Here is a tiny trained network, its code and every weight. The questions are about switching its units off for an input and a class, where a switched-off unit gives its printed mean instead of its output.

import numpy as np


def w(rows, s, z=0):
    codes = np.array(rows[::2]) - 128.0
    scale = np.full(codes.shape[1], s)
    scale[-1] = z or s
    return codes * scale


def f(y):
    return y / 2 * (1 + np.tanh(0.7978845608 * (y + 0.044715 * y**3)))


def log_softmax(a):
    a = a - a.max(-1, keepdims=True)
    return a - np.log(np.exp(a).sum(-1, keepdims=True))


def net(x, mask):
    res = np.array(x, float).reshape(1, 7) / 4 @ E
    y = f(res @ A[0][:, :-1].T + A[0][:, -1])
    res = res + np.where(mask, y, B[0][:, -1]) @ B[0][:, :-1]
    return log_softmax(res[-1] @ U[:, :-1].T + U[:, -1])


A, B = {}, {}
E = w([
[141,48,68,153,183,67,182,51,233],'x0',
[73,99,243,125,78,169,120,198,246],'x1',
[58,39,186,132,2,44,63,79,58],'x2',
[133,148,113,4,155,125,197,160,18],'x3',
[135,70,123,106,185,253,105,91,78],'x4',
[27,214,141,170,100,108,212,176,155],'x5',
[135,53,236,177,130,120,46,196,63],'x6',
],0.0085)
A[0] = w([
[107,133,165,122,195,231,73,161,126,180],'n1',
[170,197,70,146,161,145,120,196,124,201],'n2',
[177,100,78,144,155,53,169,114,133,171],'n3',
[102,162,127,87,187,147,120,84,29,81],'n4',
[114,137,77,159,132,48,170,88,86,212],'n5',
[39,156,231,231,74,120,133,215,116,159],'n6',
[15,91,119,139,34,134,206,107,146,254],'n7',
[126,123,115,176,97,96,2,20,86,197],'n8',
],0.0092,0.0047)
B[0] = w([
[212,56,142,213,165,100,165,141,219,206],'n1',
[90,157,133,141,138,179,178,125,170,188],'n2',
[117,204,92,202,181,165,184,163,167,177],'n3',
[152,35,30,74,73,107,161,153,96,179],'n4',
[120,90,50,127,196,142,170,218,116,184],'n5',
[67,70,150,143,119,63,81,194,210,254],'n6',
[57,162,158,159,200,132,108,87,158,200],'n7',
[165,2,115,116,99,135,67,192,178,216],'n8',
],0.0096,0.016)
U = w([
[147,188,126,88,157,71,111,94,101,57],'0',
[67,142,116,171,186,90,162,104,180,253],'1',
[96,52,180,119,91,47,29,139,131,88],'2',
[215,55,88,148,149,109,128,125,121,180],'3',
[92,228,179,154,130,152,155,33,144,24],'4',
[102,165,62,78,126,134,174,115,2,92],'5',
[138,215,140,91,98,159,185,129,73,28],'6',
],0.0099,0.0057)

Each question gives the input, the list of numbers given to net, and the class t.
The units are the neurons (one row each of A and B). Each row of codes is followed by its name. A weight is (code - 128) times the scale printed after its matrix; where a second scale follows, it is the last column's (A, B and U).
mask holds one flag per neuron, in row order. A switched-off neuron (its flag False) gives its mean, the last column of its row in B, instead of its output. The means were averaged over made-up inputs and are rounded, as every weight is.
A unit's drop is (log p(t) with every unit on - log p(t) with that unit switched off) / (log p(t) with every unit on - log p(t) with every unit switched off).
The circuit of an input: a set's keep is (log p(t) with only the set's units on - log p(t) with every unit switched off) / (log p(t) with every unit on - log p(t) with every unit switched off). Starting from all 8 units, units are removed one at a time, each time the one whose removal leaves the highest keep (on an exact tie, the one counted first), for as long as the keep stays at least 0.8.
circuit, biggest first: the units of the circuit, biggest drop first
most important unit: the unit with the biggest drop
top k neurons: the k neurons with the biggest drops, biggest first
drop of u: that unit's drop, to one decimal
input [-1,-8,-7,-4,0,-7,-5], class 1: circuit, biggest first => [n2]
input [-3,-2,4,-6,6,2,-4], class 2: top 2 neurons => [n8 n3]
input [-5,3,5,6,2,-5,-1], class 3: top 3 neurons => [n6 n4 n7]
input [7,2,-1,8,-8,-3,5], class 1: top 4 neurons => [n3 n8 n4 n1]
input [3,4,-4,-4,-8,2,4], class 2: top 2 neurons => [n6 n5]
input [0,1,-6,-5,-5,4,8], class 2: top 3 neurons => [n6 n3 n7]
input [8,-1,8,-1,-8,2,4], class 1: top 4 neurons => [n3 n7 n5 n4]
input [-3,6,3,3,4,-8,0], class 3: top 2 neurons => [n6 n1]
input [-6,-1,6,7,1,-8,5], class 3: top 4 neurons => [n6 n4 n7 n1]
input [3,2,0,-8,3,-4,-6], class 3: top 2 neurons => [n6 n8]
input [2,-6,5,5,-3,5,-2], class 5: top 2 neurons => [n6 n1]
input [-3,8,-1,-7,-8,-1,-7], class 2: drop of n4 => -0.4
input [-7,6,-6,5,8,0,-2], class 3: drop of n1 => 2.2
input [2,1,8,6,-1,0,-5], class 1: most important unit => n7
input [4,5,4,5,-6,-5,-2], class 1: drop of n8 => 0.1
input [1,-8,7,1,-5,6,2], class 1: drop of n3 => 1.5
